Below are the code and all the weights of a small trained network. Each question names an input and a target symbol and asks about switching units off, where a switched-off unit gives its printed mean instead of its output.

import numpy as np


def w(rows, s, z=0):
    codes = np.array(rows[::2]) - 128.0
    scale = np.full(codes.shape[1], s)
    scale[-1] = z or s
    return codes * scale


def f(y):
    return y / 2 * (1 + np.tanh(0.7978845608 * (y + 0.044715 * y**3)))


def softmax(a):
    e = np.exp(a - a.max(-1, keepdims=True))
    return e / e.sum(-1, keepdims=True)


def log_softmax(a):
    a = a - a.max(-1, keepdims=True)
    return a - np.log(np.exp(a).sum(-1, keepdims=True))


def net(x, mask):
    ids = ['αβγδεζηθλμξτφω'.index(c) for c in x.split()]
    T = len(ids)
    res = E[ids] + P[:T]
    u = 0
    for l in range(3):
        q, k, v = (res @ M[l].T for M in (Q, K, V))
        z = softmax(np.where(np.tri(T) > 0, q @ k.T / 3**0.5, -1e9)) @ v
        res = res + np.where(mask[u], z, O[l][:, -1]) @ O[l][:, :-1]
        u += 1
        y = f(res @ A[l][:, :-1].T + A[l][:, -1])
        res = res + np.where(mask[u : u + 4], y, B[l][:, -1]) @ B[l][:, :-1]
        u += 4
    return log_softmax(res[-1] @ U[:, :-1].T + U[:, -1])


Q, K, V, O, A, B = {}, {}, {}, {}, {}, {}
E = w([
[121,42,76],'α',
[100,112,110],'β',
[77,180,102],'γ',
[66,86,139],'δ',
[179,130,51],'ε',
[73,90,147],'ζ',
[100,122,156],'η',
[92,111,119],'θ',
[35,4,141],'λ',
[99,172,129],'μ',
[72,150,68],'ξ',
[133,45,165],'τ',
[136,193,170],'φ',
[188,62,237],'ω',
],0.016)
P = w([
[254,157,98],'0',
[176,71,132],'1',
[128,125,166],'2',
[103,136,179],'3',
[84,132,193],'4',
[95,134,175],'5',
[103,107,171],'6',
[97,121,179],'7',
[119,103,180],'8',
[138,107,138],'9',
[149,105,150],'10',
[179,65,136],'11',
[175,53,138],'12',
[176,125,113],'13',
],0.005)
Q[0] = w([
[180,145,175],'L0H0',
[83,251,2],'L0H0',
[158,13,46],'L0H0',
],0.0078)
K[0] = w([
[32,232,209],'L0H0',
[52,229,83],'L0H0',
[147,190,1],'L0H0',
],0.006)
V[0] = w([
[159,132,170],'L0H0',
[115,49,135],'L0H0',
[216,1,181],'L0H0',
],0.0091)
O[0] = w([
[57,139,254,173],'L0H0',
[217,91,147,178],'L0H0',
[76,129,173,254],'L0H0',
],0.0055,0.0028)
A[0] = w([
[238,184,145,197],'L0N0',
[209,93,74,13],'L0N1',
[137,61,255,240],'L0N2',
[202,101,179,252],'L0N3',
],0.0088,0.0014)
B[0] = w([
[155,126,29,167],'L0N0',
[111,94,179,126],'L0N1',
[138,168,52,253],'L0N2',
[96,254,63,164],'L0N3',
],0.009,0.0069)
Q[1] = w([
[111,189,110],'L1H0',
[190,107,160],'L1H0',
[254,83,144],'L1H0',
],0.0092)
K[1] = w([
[156,199,118],'L1H0',
[247,92,128],'L1H0',
[228,109,1],'L1H0',
],0.0068)
V[1] = w([
[194,115,1],'L1H0',
[189,73,144],'L1H0',
[117,150,133],'L1H0',
],0.0096)
O[1] = w([
[22,153,223,207],'L1H0',
[161,146,145,2],'L1H0',
[127,2,205,161],'L1H0',
],0.0093,0.0039)
A[1] = w([
[124,96,72,143],'L1N0',
[150,82,65,255],'L1N1',
[121,171,204,179],'L1N2',
[255,130,60,82],'L1N3',
],0.0087,0.0026)
B[1] = w([
[143,40,164,188],'L1N0',
[114,139,195,244],'L1N1',
[39,29,96,250],'L1N2',
[153,159,1,82],'L1N3',
],0.0083,0.0018)
Q[2] = w([
[106,221,134],'L2H0',
[2,105,127],'L2H0',
[36,220,103],'L2H0',
],0.0076)
K[2] = w([
[42,219,2],'L2H0',
[186,191,53],'L2H0',
[224,124,98],'L2H0',
],0.0052)
V[2] = w([
[142,6,172],'L2H0',
[120,111,80],'L2H0',
[137,96,123],'L2H0',
],0.016)
O[2] = w([
[92,197,155,1],'L2H0',
[3,155,87,131],'L2H0',
[108,198,99,79],'L2H0',
],0.019,0.0061)
A[2] = w([
[183,165,3,254],'L2N0',
[115,146,234,146],'L2N1',
[145,79,73,61],'L2N2',
[103,74,102,148],'L2N3',
],0.012,0.0061)
B[2] = w([
[129,80,165,205],'L2N0',
[121,245,157,134],'L2N1',
[99,230,83,197],'L2N2',
[216,124,112,254],'L2N3',
],0.012,0.0082)
U = w([
[148,139,154,35],'α',
[2,49,69,213],'β',
[158,161,50,42],'γ',
[72,103,73,63],'δ',
[117,110,157,100],'ε',
[131,161,126,70],'ζ',
[129,114,147,43],'η',
[135,133,161,102],'θ',
[73,107,189,191],'λ',
[101,120,55,3],'μ',
[52,58,109,83],'ξ',
[117,137,121,214],'τ',
[171,57,228,225],'φ',
[147,80,93,139],'ω',
],0.0094,0.0061)

Each question gives the input, a string of symbols that net reads in full, and the target symbol t.
The units are the heads (3 rows each of Q, K, V and O) and the neurons (one row each of A and B). Each row of codes is followed by its name. A weight is (code - 128) times the scale printed after its matrix; where a second scale follows, it is the last column's (O, A, B and U).
mask holds one flag per unit, layer by layer, with each layer's heads first. A switched-off unit (its flag False) gives its mean, the last column of its rows in O or B, instead of its output. The means were averaged over made-up inputs and are rounded, as every weight is.
A unit's drop is (log p(t) with every unit on - log p(t) with that unit switched off) / (log p(t) with every unit on - log p(t) with every unit switched off).
The circuit of an input: a set's keep is (log p(t) with only the set's units on - log p(t) with every unit switched off) / (log p(t) with every unit on - log p(t) with every unit switched off). Starting from the 12 units with the biggest drops (on a tie, the unit counted first), units are removed one at a time, each time the one whose removal leaves the highest keep (on an exact tie, the one counted first), for as long as the keep stays at least 0.8.
units of the circuit, in order: the units of the circuit, biggest drop first
most important unit: the unit with the biggest drop
k most important neurons: the k neurons with the biggest drops, biggest first
k most important neurons of layer l: the k neurons of layer l with the biggest drops, biggest first
drop of u: that unit's drop, to one decimal
input α α α φ φ φ γ ε φ ε, target φ: 3 most important neurons => [L0N2, L2N2, L2N0]
input θ θ ω φ φ θ λ φ γ ζ λ ω, target ω: units of the circuit, in order => [L0N2, L0N3, L2H0, L0H0]
input λ φ τ φ θ ω τ λ, target ω: units of the circuit, in order => [L0N2, L2N3]
input φ ε φ ε ε φ β, target φ: units of the circuit, in order => [L1H0, L2H0]
input φ φ ω ω, target γ: units of the circuit, in order => [L0N3, L0N2]
input λ γ τ α ξ φ θ λ φ φ ω α, target φ: most important unit => L1H0
input τ θ ω φ ω, target γ: units of the circuit, in order => [L0N2, L0N3]
input φ ε φ η φ γ φ θ, target φ: 2 most important neurons => [L0N2, L0N3]
input ε φ ω λ, target ω: units of the circuit, in order => [L2N3, L0N3, L2H0]
input φ φ ε φ λ λ ω φ ω φ δ, target ω: units of the circuit, in order => [L0N2, L0N3, L2N3, L2H0]
input φ φ θ ω η, target ω: 3 most important neurons => [L0N2, L0N3, L2N3]
input η ε λ λ α, target λ: 2 most important neurons of layer 2 => [L2N3, L2N1]
input φ δ φ δ λ θ φ τ λ ω φ ω η φ, target γ: 2 most important neurons => [L2N2, L0N3]
input φ λ φ η θ φ φ β φ μ φ φ η α, target φ: most important neuron of layer 1 => [L1N1]
input θ ζ ε φ φ φ ε, target φ: 3 most important neurons of layer 0 => [L0N2, L0N3, L0N1]
input λ φ τ φ λ θ φ ω δ, target ω: 2 most important neurons => [L0N2, L0N3]
input ε ω φ ω, target ω: 3 most important neurons of layer 2 => [L2N0, L2N3, L2N2]
input λ γ λ α, target λ: drop of L1N1 => 0.0
input δ φ ω φ, target ω: drop of L0N2 => 0.4
input α ω λ γ η φ φ ε φ ω φ, target ω: drop of L2H0 => 1.0
